Here is a tiny trained network, its code and every weight. The questions are about switching its units off for an input and a class, where a switched-off unit gives its printed mean instead of its output.

import numpy as np


def w(rows, s, z=0):
    codes = np.array(rows[::2]) - 128.0
    scale = np.full(codes.shape[1], s)
    scale[-1] = z or s
    return codes * scale


def norm(h):
    return h / np.sqrt((h * h).mean(-1, keepdims=True) + 1e-5)


def f(y):
    return np.maximum(y, 0)


def log_softmax(a):
    a = a - a.max(-1, keepdims=True)
    return a - np.log(np.exp(a).sum(-1, keepdims=True))


def net(x, mask):
    res = np.array(x, float).reshape(1, 4) / 4 @ E
    u = 0
    for l in range(3):
        y = f(norm(res) @ A[l][:, :-1].T + A[l][:, -1])
        res = res + np.where(mask[u : u + 12], y, B[l][:, -1]) @ B[l][:, :-1]
        u += 12
    return log_softmax(norm(res)[-1] @ U[:, :-1].T + U[:, -1])


A, B = {}, {}
E = w([
[68,167,101,207,47,163,86,93,71,68],'x0',
[169,64,123,118,189,140,86,124,91,30],'x1',
[125,181,57,71,151,160,57,102,110,158],'x2',
[88,172,120,199,254,166,182,23,151,101],'x3',
],0.0048)
A[0] = w([
[188,121,140,155,131,186,94,119,61,41,56],'0.n1',
[87,55,190,144,113,129,152,156,114,102,30],'0.n2',
[207,181,110,93,118,83,119,106,3,142,84],'0.n3',
[150,148,157,102,175,149,160,81,173,92,140],'0.n4',
[205,64,125,116,189,88,145,116,108,67,78],'0.n5',
[154,112,145,120,140,60,83,139,136,188,89],'0.n6',
[123,74,110,47,32,181,155,122,162,90,79],'0.n7',
[45,214,84,144,80,147,29,149,70,74,3],'0.n8',
[148,179,201,48,165,85,103,202,154,110,143],'0.n9',
[64,182,136,128,95,107,174,124,99,203,73],'0.n10',
[74,137,189,240,98,77,120,161,63,92,116],'0.n11',
[181,99,73,157,118,136,128,154,39,25,89],'0.n12',
],0.0046,0.0024)
B[0] = w([
[26,66,24,95,163,133,188,173,211,104,212],'0.n1',
[143,132,174,249,171,97,101,125,168,191,166],'0.n2',
[117,172,124,165,166,86,93,120,139,152,175],'0.n3',
[149,50,129,139,49,69,94,72,104,181,210],'0.n4',
[21,141,82,122,125,160,195,190,134,151,225],'0.n5',
[156,143,155,166,136,163,198,50,77,67,185],'0.n6',
[150,107,112,170,155,114,147,56,132,73,186],'0.n7',
[167,142,235,37,105,208,209,49,51,97,252],'0.n8',
[128,96,101,167,164,173,170,42,44,202,230],'0.n9',
[67,33,67,98,139,130,120,130,142,87,211],'0.n10',
[212,125,190,128,140,198,253,108,51,158,230],'0.n11',
[89,17,84,141,112,115,104,155,72,191,230],'0.n12',
],0.0042,0.0034)
A[1] = w([
[89,176,172,177,18,149,167,113,192,207,139],'1.n1',
[120,192,182,164,120,200,129,138,97,141,74],'1.n2',
[119,214,85,44,166,137,25,85,117,124,72],'1.n3',
[168,197,142,124,31,70,85,144,82,93,85],'1.n4',
[181,74,111,93,32,72,92,237,78,139,231],'1.n5',
[114,239,132,224,224,110,85,109,217,72,83],'1.n6',
[146,175,160,151,66,115,90,128,192,118,84],'1.n7',
[228,123,140,97,49,83,3,193,137,138,78],'1.n8',
[100,82,128,219,112,202,102,59,164,181,139],'1.n9',
[52,239,101,97,68,102,177,150,187,158,56],'1.n10',
[149,156,212,234,140,82,133,218,175,80,6],'1.n11',
[102,161,60,53,175,175,17,162,157,71,87],'1.n12',
],0.0053,0.0023)
B[1] = w([
[77,40,62,132,212,182,90,160,106,80,238],'1.n1',
[163,41,134,89,145,145,101,95,110,122,171],'1.n2',
[157,121,219,238,4,144,142,206,214,155,184],'1.n3',
[196,140,81,103,134,103,172,71,111,112,162],'1.n4',
[61,189,116,174,207,125,153,33,170,64,252],'1.n5',
[179,150,3,132,91,79,123,71,150,51,166],'1.n6',
[162,136,115,120,193,118,147,126,81,126,131],'1.n7',
[155,145,46,139,138,77,99,33,175,95,166],'1.n8',
[121,121,172,135,98,44,146,107,82,113,234],'1.n9',
[42,49,102,125,228,142,46,215,147,74,166],'1.n10',
[201,44,169,231,58,157,213,185,180,189,144],'1.n11',
[121,87,175,185,128,152,109,167,183,163,170],'1.n12',
],0.0053,0.0045)
A[2] = w([
[85,142,129,139,131,71,232,21,78,113,251],'2.n1',
[187,106,226,38,87,132,178,155,102,100,128],'2.n2',
[190,132,178,29,236,81,182,134,233,166,159],'2.n3',
[190,134,140,60,160,123,160,145,159,201,89],'2.n4',
[134,118,123,112,156,69,153,131,108,214,123],'2.n5',
[175,237,136,150,82,197,61,170,216,157,143],'2.n6',
[67,50,80,77,158,159,114,212,168,96,125],'2.n7',
[140,223,122,122,104,233,42,119,198,138,154],'2.n8',
[109,199,158,190,53,165,113,162,61,87,64],'2.n9',
[177,110,80,220,56,65,135,87,178,71,150],'2.n10',
[176,100,164,71,166,130,151,161,188,170,51],'2.n11',
[157,106,161,170,94,253,91,103,177,187,198],'2.n12',
],0.0053,0.0021)
B[2] = w([
[163,182,113,68,116,116,68,163,146,156,254],'2.n1',
[115,210,150,104,182,160,56,157,127,186,142],'2.n2',
[94,136,115,159,38,188,137,64,96,69,176],'2.n3',
[158,116,135,77,117,166,152,123,35,112,148],'2.n4',
[141,107,168,111,108,120,100,161,93,118,157],'2.n5',
[161,84,169,160,124,71,162,156,134,172,137],'2.n6',
[62,160,112,178,162,139,73,196,139,100,179],'2.n7',
[155,96,182,207,116,104,254,153,144,152,143],'2.n8',
[147,94,148,87,82,209,166,93,81,115,147],'2.n9',
[121,155,141,126,119,97,123,120,182,168,181],'2.n10',
[123,140,145,144,101,166,123,79,104,111,148],'2.n11',
[137,86,171,140,160,60,130,167,132,175,160],'2.n12',
],0.0077,0.0097)
U = w([
[116,101,159,101,51,218,137,64,2,109,154],'0',
[10,67,73,184,178,138,89,169,140,96,154],'1',
[148,73,209,221,84,80,185,153,167,214,158],'2',
[145,196,62,110,121,43,95,47,201,124,156],'3',
[133,152,164,75,146,89,73,207,93,206,119],'4',
[174,136,114,96,159,144,169,167,148,130,1],'5',
],0.01,0.0044)

Each question gives the input, the list of numbers given to net, and the class t.
The units are the neurons (one row each of A and B). Each row of codes is followed by its name. A weight is (code - 128) times the scale printed after its matrix; where a second scale follows, it is the last column's (A, B and U).
mask holds one flag per neuron, layer by layer. A switched-off neuron (its flag False) gives its mean, the last column of its row in B, instead of its output. The means were averaged over made-up inputs and are rounded, as every weight is.
A unit's drop is (log p(t) with every unit on - log p(t) with that unit switched off) / (log p(t) with every unit on - log p(t) with every unit switched off).
The circuit of an input: a set's keep is (log p(t) with only the set's units on - log p(t) with every unit switched off) / (log p(t) with every unit on - log p(t) with every unit switched off). Starting from the 12 units with the biggest drops (on a tie, the unit counted first), units are removed one at a time, each time the one whose removal leaves the highest keep (on an exact tie, the one counted first), for as long as the keep stays at least 0.8.
units of the circuit, in order: the units of the circuit, biggest drop first
top k neurons: the k neurons with the biggest drops, biggest first
top k neurons in layer l: the k neurons of layer l with the biggest drops, biggest first
drop of u: that unit's drop, to one decimal
input [-7,-3,-7,8], class 3: units of the circuit, in order -> [1.n6, 0.n11, 2.n1]
input [-5,1,0,-3], class 0: top neuron -> [2.n3]
input [-4,8,8,-3], class 1: units of the circuit, in order -> [2.n7, 2.n1]
input [-7,-8,2,7], class 1: top 3 neurons -> [1.n10, 0.n8, 0.n11]
input [-6,-3,7,0], class 2: units of the circuit, in order -> [1.n3, 0.n11, 0.n12, 2.n8]
input [-7,-8,-4,5], class 1: units of the circuit, in order -> [1.n1, 1.n10, 0.n11]
input [4,6,-7,-8], class 3: units of the circuit, in order -> [1.n5, 1.n8, 2.n10]
input [-8,-8,-7,0], class 0: units of the circuit, in order -> [2.n3, 2.n4]
input [-2,-7,8,5], class 2: units of the circuit, in order -> [1.n3, 2.n8]
input [6,2,6,7], class 3: units of the circuit, in order -> [1.n6, 1.n1]
input [7,8,-7,-8], class 1: top 2 neurons in layer 1 -> [1.n5, 1.n9]
input [-4,5,4,-6], class 3: top 4 neurons in layer 1 -> [1.n5, 1.n8, 1.n1, 1.n10]
input [-4,5,2,-4], class 1: top 4 neurons -> [0.n8, 0.n5, 0.n11, 1.n9]
input [0,3,7,-8], class 3: units of the circuit, in order -> [1.n8]
input [-6,-5,8,-4], class 2: top 2 neurons -> [1.n3, 0.n11]
input [-4,-7,8,-7], class 2: top 3 neurons -> [1.n3, 2.n8, 0.n5]
input [-8,6,-3,5], class 0: top 2 neurons -> [2.n3, 1.n1]
input [-4,-7,7,2], class 1: top 2 neurons -> [1.n10, 2.n7]
input [2,1,-1,0], class 4: top 2 neurons -> [2.n2, 2.n3]
input [3,-8,-2,5], class 1: units of the circuit, in order -> [1.n1]
input [-8,-5,-5,-8], class 0: top 2 neurons -> [2.n3, 0.n9]
input [-7,4,3,-7], class 0: top 2 neurons in layer 0 -> [0.n9, 0.n4]
input [4,4,6,-4], class 2: top 2 neurons in layer 1 -> [1.n3, 1.n12]
input [-8,-2,-8,-4], class 0: top 3 neurons in layer 2 -> [2.n3, 2.n4, 2.n11]
input [-2,-3,-3,-1], class 4: top 2 neurons in layer 0 -> [0.n9, 0.n5]
input [2,4,-7,-4], class 2: top 2 neurons in layer 0 -> [0.n2, 0.n11]
input [4,7,2,0], class 1: units of the circuit, in order -> [0.n1]
input [4,-1,6,1], class 2: drop of 1.n3 -> 0.4
input [0,8,3,-7], class 1: drop of 0.n1 -> 0.3
input [5,0,4,7], class 3: drop of 1.n6 -> 0.5
